Two labels a row:
[  9   8  21  -2 -11  11 -14  13  15 -24  -8 -26  17  16  -3 -23  -6  16
 -32  -8 -37  -3  -6  13 -10 -17  -1 -34  -3   2   3 -17  23 -33   6   4
  -8  14  34  -1 -31  -1   1 -15  17   2   8  -1   6  -9  25  -2 -13 -12
   7   6 -12  -4  54  19] => qm + (81)
[  6  -8  10   1 -10   7  -5  23   2  -9  -7 -77  -7  -2   7  -2  -2  -3
 -12 -12 -11   6 -12   2 -31  -7  -2 -32  -3  -9  -6 -20  15   3   0   8
 -17  -5 -20 -19 -37  -2  -4 -24   9   9  31   7   1   2  31  12 -12  -3
  19  25 -20 -18 -22  34] => qm + (74)
[ 13 -25  -8  -8  -2  -9  12  25   0   8  13 -51 -21 -23   1  10  16   2
   5 -36 -17  48 -20 -12 -12  -2   2 -12   1  -9  -4 -14   2  77  -8  -2
  -6  13 -30 -10 -26   4  -5 -22  -1   7  10   7  13   8 -20   7  17  -7
  21   5   5  -5 -14  17] => bf + (74)
[ -1 -14 -12  -4  10 -14   6 -21  -7  16  21  58   0 -13  -2   6  15   9
   2  -9 -11  25  -6 -10  45 -13   3  41   6 -26   2  12  -9  23   2  -1
  -2  29  19   6  22  -1   3   6   1   3 -39  -8  13   6 -46 -15  19  -8
  -7 -23  49  16  48 -19] => tz + (81)
[ -3   1  22   0  -2   2   1  -5   3  -3 -38 -77 -17  -1   5  54   6   7
   1 -28   8  35 -34   5 -24 -24   2  -5   2  -3 -12 -34   9  32 -13  12
   0 -11 -43 -55 -22  -2 -12  71  -3   8  33 -20  22  15  23  -6  -1   1
  14  35  -3  17 -77  30] => qm + (74)
[ 10   2  25  -1 -14  12 -17   2   0 -28 -19 -43  13  12  -5 -14   0  13
 -28 -32 -30   2  -1   5 -27 -24   0 -46   0  -2   3 -16  21 -12   6  11
  -4   3  15 -20 -51   2  -2  10  11  -5  10   1   3 -22  25  -7 -14  -6
   6   9 -17  -7   2  37] => qm + (81)
[ 17  -5  13  -8  -9   1  -5   9   1 -24 -11 -35   1   5   1  -8  12  20
 -15 -35 -45  23 -25   0 -10 -28   9 -48  -6  -7   1 -21  16  19   2   8
 -17  11  17 -11 -35  -2  -2 -23  15   2   5   3   9  37  16 -15   1 -19
  22   1   1   4  28  32] => qm + (81)
[  1  -7 -10  -2   2   0   0  19  -3   6  25  -5   0 -10   2  -7   5  11
 -20 -14 -24  25  -1  -6  24 -18   0  23   3  -6   4   8  15  11  -4   1
  -7  43  19   4  -6  -3   1 -25   7   6 -31  -4   9   3 -25   6   9  -9
   4 -11   7   0  65  -4] => bf + (81)
[  6   1  19   1 -14   6 -22  19   6 -31  -5 -26  12  13  -1 -43 -21   9
 -33 -11 -42 -18   0  11 -11 -15  -2 -51  -1   4   6  10  24 -51  10  11
  -6  16  18  -9 -26   2  -3 -50  21   0   7   4  -9 -18  33  10 -17 -13
  15   4 -19 -21  43  20] => qm + (81)
[  4  14  18   4  -1   7   2   9   1 -18 -17 -27  16  20  -7  -9  -5  16
 -21   8 -17   0  -8  14 -20  -4  -4 -26   0  -6  -1 -13  13  -3  -7   0
  -1   7  38  11 -41   2  -7  22   3   1   4 -14  15  -4  22  -6  -7  -8
  -5  14 -13  11  22  29] => fm + (81)
[ 18  -3  21  -3 -16   7 -15  16   2 -23 -14 -69   4  10   6 -25  -9   4
 -24 -21 -37   1  -9  10 -19 -14  -2 -49   1   2   1 -18  25 -34   6  16
  -9   9  -4 -18 -31  -6  -5 -38  16   4  20   8   8  -9  30  10  26 -12
  22  14 -25 -14  20  26] => qm + (81)
[  2   9  23  -3  -4   9  -2   1 -12 -14 -29 -66   1   7   0  17  -6   5
  -3 -11 -10  12 -18  10 -20 -23  -3 -15  -3  -2  -1 -17  14  -3  -3  12
  -5  -5  -3 -26 -21  -2 -10  37   3   4  18 -14   9   5  26 -10  -3   0
   6  16 -11  30 -29  25] => fm + (74)
[ 13  -5  17   1   0  -6   1  14  -1 -18 -12 -16   2  13   0  -6  13  12
  -9 -10 -17   7 -18   5 -13  -7   1 -42   3   1  -2 -13  15  11   0   1
 -13   2  16   6 -24   0  -2  -2  18  -2  11   1   6  -6  16 -12   2 -10
  13   3  -3   3  24  22] => qm + (81)
[ -1  13  11   2 -10   9 -14  -7  -3  -6 -17 -48   4  -4  -3  11  -3   0
 -17 -25   5   7  40   0  -6 -22   1   1   0   9  -1 -12  10 -22   2  10
   8   6 -12 -34 -13  -3  -4  21   4   5   2  -9   5  -3  21   3 -18  19
  -4  23 -19  -5 -36  14] => qm + (74)
[  4 -26 -10   0  -2   0  -3  21   3  19  35 -35 -18 -32   6  -5   7   3
 -11 -45  -2  49  -1 -22  -4  -8   0  -5   3  -7   7   8  11  61  -4  -1
   1  29 -27 -15 -35  -2   4 -41  -3   8 -12   8   3  -1 -28  21   3   0
  10  -7 -11 -19   8   7] => bf + (74)
[ -3 -13 -17   8   9  -7  27  11   0  23  15  -9 -15 -15   5  26  12  -3
  19   0  15  30 -12  -8   1  14   0  22   9  -9  -3   3  -8  67 -10  -9
   1   5 -24  12  -1  -2  -4  -1 -10   4  -2  -2  13  14 -29   0  22   2
   8  -3  12   6   0  -4] => tz + (74)
[ 12   1  28  -9  -4   6 -12  -6   5 -25 -20  -2  17  18  -2  -6   4  15
 -23 -26 -33   4 -12  12  -9 -29   1 -40   4  -3   4 -28  18 -12   5   9
 -10   6  37  -4 -31   4  -1  35  12  -6  -3  -9   5 -19  20 -23   1 -10
  -2  -2   0   3  22  29] => qm + (81)
